Below is a small trained network, with its code and all its weights. Each question gives an input and a target symbol and asks what happens when units are switched off, that is, made to give their printed mean instead of their output.

import numpy as np


def w(rows, s, z=0):
    codes = np.array(rows[::2]) - 128.0
    scale = np.full(codes.shape[1], s)
    scale[-1] = z or s
    return codes * scale


def f(y):
    return np.maximum(y, 0)


def softmax(a):
    e = np.exp(a - a.max(-1, keepdims=True))
    return e / e.sum(-1, keepdims=True)


def log_softmax(a):
    a = a - a.max(-1, keepdims=True)
    return a - np.log(np.exp(a).sum(-1, keepdims=True))


def net(x, mask):
    ids = ['ΓΔΘΦζλμπτω'.index(c) for c in x.split()]
    T = len(ids)
    res = E[ids] + P[:T]
    u = 0
    for l in range(3):
        q, k, v = (res @ M[l].T for M in (Q, K, V))
        z = softmax(np.where(np.tri(T) > 0, q @ k.T / 4**0.5, -1e9)) @ v
        res = res + np.where(mask[u], z, O[l][:, -1]) @ O[l][:, :-1]
        u += 1
        y = f(res @ A[l][:, :-1].T + A[l][:, -1])
        res = res + np.where(mask[u : u + 8], y, B[l][:, -1]) @ B[l][:, :-1]
        u += 8
    return log_softmax(res[-1] @ U[:, :-1].T + U[:, -1])


Q, K, V, O, A, B = {}, {}, {}, {}, {}, {}
E = w([
[75,78,189,121,139,82,129],'Γ',
[80,82,188,162,140,63,157],'Δ',
[143,101,141,91,145,29,142],'Θ',
[135,143,169,96,182,96,121],'Φ',
[166,132,189,184,175,151,125],'ζ',
[180,123,60,118,163,104,113],'λ',
[88,138,106,129,178,186,89],'μ',
[194,103,143,111,104,143,113],'π',
[99,133,146,65,92,153,95],'τ',
[112,178,134,181,2,117,65],'ω',
],0.017)
P = w([
[123,2,170,72,171,159,185],'0',
[129,26,167,83,178,151,158],'1',
[137,54,161,93,171,133,143],'2',
[143,76,169,98,158,122,121],'3',
[147,103,171,105,151,114,104],'4',
[154,123,170,117,138,101,91],'5',
[153,146,171,125,127,96,74],'6',
[158,166,171,131,117,88,60],'7',
[160,192,173,140,105,80,42],'8',
[164,209,172,145,102,58,30],'9',
[167,227,164,154,93,49,12],'10',
],0.0086)
Q[0] = w([
[46,136,97,139,112,93,186],'L0H0',
[110,196,61,141,169,161,253],'L0H0',
[119,123,76,241,56,205,240],'L0H0',
[133,168,84,100,55,174,163],'L0H0',
],0.014)
K[0] = w([
[174,109,193,118,232,109,178],'L0H0',
[158,2,132,110,218,197,204],'L0H0',
[106,63,127,15,192,124,201],'L0H0',
[77,47,148,112,140,129,219],'L0H0',
],0.0097)
V[0] = w([
[88,177,166,187,147,6,116],'L0H0',
[114,80,121,223,78,137,171],'L0H0',
[65,147,118,2,72,134,106],'L0H0',
[57,92,136,107,149,38,135],'L0H0',
],0.0077)
O[0] = w([
[187,204,146,105,71,190,179,210],'L0H0',
[211,60,73,193,116,221,88,3],'L0H0',
[70,130,7,112,76,8,145,146],'L0H0',
[109,105,147,73,65,164,255,162],'L0H0',
],0.0073,0.0025)
A[0] = w([
[160,156,2,122,144,165,105,148],'L0N0',
[60,153,165,156,188,106,117,167],'L0N1',
[140,91,138,131,68,161,101,166],'L0N2',
[156,107,141,141,161,98,115,169],'L0N3',
[119,144,157,152,164,205,90,2],'L0N4',
[115,156,206,113,191,88,177,105],'L0N5',
[171,134,126,139,121,83,154,99],'L0N6',
[88,163,164,72,138,166,120,146],'L0N7',
],0.0097,0.006)
B[0] = w([
[101,160,132,128,237,46,230,142],'L0N0',
[95,154,78,166,196,76,155,214],'L0N1',
[97,121,223,186,117,105,98,155],'L0N2',
[147,142,124,84,192,86,124,196],'L0N3',
[56,138,30,84,99,3,169,140],'L0N4',
[125,94,94,215,157,117,225,254],'L0N5',
[85,155,155,68,120,116,158,145],'L0N6',
[84,125,139,228,105,121,194,189],'L0N7',
],0.0067,0.0097)
Q[1] = w([
[140,86,181,107,2,160,169],'L1H0',
[159,138,201,130,202,50,233],'L1H0',
[92,144,254,238,158,28,168],'L1H0',
[178,107,121,109,172,238,129],'L1H0',
],0.0098)
K[1] = w([
[157,91,186,186,115,24,189],'L1H0',
[152,215,127,129,153,96,99],'L1H0',
[156,245,123,129,94,126,107],'L1H0',
[160,39,117,73,162,117,175],'L1H0',
],0.011)
V[1] = w([
[42,92,172,144,71,182,116],'L1H0',
[210,111,64,2,93,115,151],'L1H0',
[135,71,127,111,138,96,138],'L1H0',
[100,175,175,216,189,66,179],'L1H0',
],0.0059)
O[1] = w([
[74,71,130,158,83,82,31,94],'L1H0',
[254,148,134,170,136,43,163,71],'L1H0',
[175,80,119,141,100,149,168,149],'L1H0',
[78,132,125,42,116,210,159,244],'L1H0',
],0.0063,0.012)
A[1] = w([
[99,81,139,218,23,181,137,95],'L1N0',
[155,119,56,203,151,153,41,250],'L1N1',
[146,119,165,79,183,181,146,201],'L1N2',
[74,72,137,133,49,136,86,36],'L1N3',
[197,94,173,92,81,180,107,253],'L1N4',
[254,88,151,19,78,102,69,217],'L1N5',
[149,130,98,152,176,162,56,90],'L1N6',
[152,175,44,44,212,102,177,3],'L1N7',
],0.0067,0.0021)
B[1] = w([
[164,141,108,234,85,114,152,156],'L1N0',
[119,132,154,100,147,175,193,139],'L1N1',
[124,114,177,155,158,139,164,239],'L1N2',
[151,92,119,213,114,87,100,153],'L1N3',
[90,155,200,138,148,93,106,156],'L1N4',
[83,181,144,84,143,58,156,176],'L1N5',
[116,126,124,91,115,172,177,136],'L1N6',
[100,105,100,254,128,144,148,254],'L1N7',
],0.0087,0.0078)
Q[2] = w([
[228,95,142,70,96,173,112],'L2H0',
[141,113,78,141,135,91,6],'L2H0',
[129,106,115,101,183,122,71],'L2H0',
[109,185,181,137,221,83,194],'L2H0',
],0.011)
K[2] = w([
[127,61,129,127,184,126,219],'L2H0',
[119,12,120,108,145,93,95],'L2H0',
[120,60,178,39,148,89,98],'L2H0',
[117,211,117,103,123,139,100],'L2H0',
],0.011)
V[2] = w([
[75,100,175,158,100,185,131],'L2H0',
[109,171,159,52,20,68,157],'L2H0',
[25,138,99,62,167,128,66],'L2H0',
[65,62,3,150,88,103,179],'L2H0',
],0.0074)
O[2] = w([
[126,112,110,115,15,154,61,253],'L2H0',
[159,2,17,98,160,105,155,110],'L2H0',
[38,105,106,140,220,138,16,119],'L2H0',
[121,225,38,65,115,71,83,153],'L2H0',
],0.0073,0.0063)
A[2] = w([
[55,112,102,86,181,204,135,51],'L2N0',
[161,126,209,75,156,101,89,57],'L2N1',
[108,138,203,159,114,144,179,2],'L2N2',
[160,178,171,68,35,92,58,55],'L2N3',
[87,134,163,2,122,135,194,132],'L2N4',
[159,138,215,171,62,249,77,125],'L2N5',
[150,138,106,227,167,85,141,128],'L2N6',
[80,172,184,139,167,131,57,98],'L2N7',
],0.0077,0.0062)
B[2] = w([
[215,52,158,98,98,53,152,228],'L2N0',
[112,45,87,147,121,149,243,165],'L2N1',
[183,160,67,68,144,134,55,254],'L2N2',
[33,50,181,2,181,160,145,162],'L2N3',
[142,155,25,206,147,173,118,252],'L2N4',
[193,107,53,93,208,175,21,200],'L2N5',
[140,97,158,53,82,134,98,247],'L2N6',
[148,123,136,233,143,61,97,200],'L2N7',
],0.0071,0.0084)
U = w([
[75,128,202,106,28,71,173,109],'Γ',
[206,89,112,150,49,120,91,155],'Δ',
[247,110,57,252,74,47,150,3],'Θ',
[2,163,75,138,134,225,196,140],'Φ',
[159,175,99,120,226,185,82,71],'ζ',
[177,227,219,50,119,54,144,232],'λ',
[91,174,171,227,103,67,91,128],'μ',
[112,45,189,125,179,138,196,165],'π',
[132,143,42,17,202,55,115,73],'τ',
[69,145,169,29,135,159,108,146],'ω',
],0.0052,0.0058)

Each question gives the input, a string of symbols that net reads in full, and the target symbol t.
The units are the heads (4 rows each of Q, K, V and O) and the neurons (one row each of A and B). Each row of codes is followed by its name. A weight is (code - 128) times the scale printed after its matrix; where a second scale follows, it is the last column's (O, A, B and U).
mask holds one flag per unit, layer by layer, with each layer's heads first. A switched-off unit (its flag False) gives its mean, the last column of its rows in O or B, instead of its output. The means were averaged over made-up inputs and are rounded, as every weight is.
A unit's drop is (log p(t) with every unit on - log p(t) with that unit switched off) / (log p(t) with every unit on - log p(t) with every unit switched off).
The circuit of an input: a set's keep is (log p(t) with only the set's units on - log p(t) with every unit switched off) / (log p(t) with every unit on - log p(t) with every unit switched off). Starting from the 12 units with the biggest drops (on a tie, the unit counted first), units are removed one at a time, each time the one whose removal leaves the highest keep (on an exact tie, the one counted first), for as long as the keep stays at least 0.8.
circuit, biggest first: the units of the circuit, biggest drop first
k most important neurons: the k neurons with the biggest drops, biggest first
top k neurons in layer l: the k neurons of layer l with the biggest drops, biggest first
input ω μ Θ, target τ: circuit, biggest first	(L2H0 L1N2)
input Φ Φ ζ τ Φ π π μ Δ μ Θ, target μ: circuit, biggest first	(L2H0 L2N7 L1H0)
input π Γ ω Θ Φ, target λ: top neuron in layer 0	(L0N7)
input Φ Φ Φ ζ Φ τ π λ, target τ: circuit, biggest first	(L0H0 L2H0)
input Φ Φ Φ τ Φ μ, target τ: circuit, biggest first	(L2H0 L0H0 L0N5 L1N2)
input λ Φ Γ ζ Φ, target ζ: circuit, biggest first	(L2H0 L0H0 L2N5)
input ζ τ π Θ Φ Φ π π Φ Δ, target π: top 2 neurons in layer 1	(L1N5 L1N7)
input π Δ π Θ Δ Φ λ Θ ζ Φ, target ζ: circuit, biggest first	(L0H0 L2H0 L2N5)
input Φ λ Φ Θ, target λ: circuit, biggest first	(L0N5 L2H0 L1H0)
input Γ π Δ Φ Φ τ, target τ: circuit, biggest first	(L0H0 L2H0)
input Δ ω Φ Θ τ, target ω: 4 most important neurons	(L2N3 L0N3 L2N5 L0N2)
input Δ τ ζ π μ Θ μ Φ π μ Θ, target π: top 3 neurons in layer 1	(L1N7 L1N5 L1N4)
input π τ Φ, target τ: circuit, biggest first	(L0H0 L2H0)
input μ λ Γ Φ Δ π ζ Φ μ ζ, target μ: 2 most important neurons	(L2N7 L0N5)
input π π ω Φ Δ Δ λ, target Θ: 3 most important neurons	(L1N7 L0N0 L1N0)
input Θ ω Θ Φ, target λ: top 2 neurons in layer 0	(L0N2 L0N7)
input π Φ Φ, target π: 2 most important neurons	(L0N5 L1N7)
input λ λ Γ Γ, target λ: circuit, biggest first	(L2H0 L1H0)
input Φ Γ μ π Γ Δ π π μ, target π: 2 most important neurons	(L0N1 L2N0)
input Θ τ Φ Δ Φ Φ Γ, target Φ: 2 most important neurons	(L2N4 L0N5)
input Φ Δ Φ Θ π Φ Φ π π Γ μ, target π: 2 most important neurons	(L0N5 L0N1)
input π ω Φ τ Φ Δ π ζ, target ζ: top 2 neurons in layer 2	(L2N5 L2N0)
input Γ ω Φ ζ π π, target π: top 4 neurons in layer 0	(L0N5 L0N7 L0N1 L0N0)
input Θ Δ Φ, target Φ: top neuron in layer 0	(L0N5)
input Θ Φ Δ μ π τ π π Δ Γ, target π: 3 most important neurons	(L0N5 L0N1 L1N5)
input ω Γ π ζ Φ Δ, target Γ: top 2 neurons in layer 1	(L1N0 L1N3)
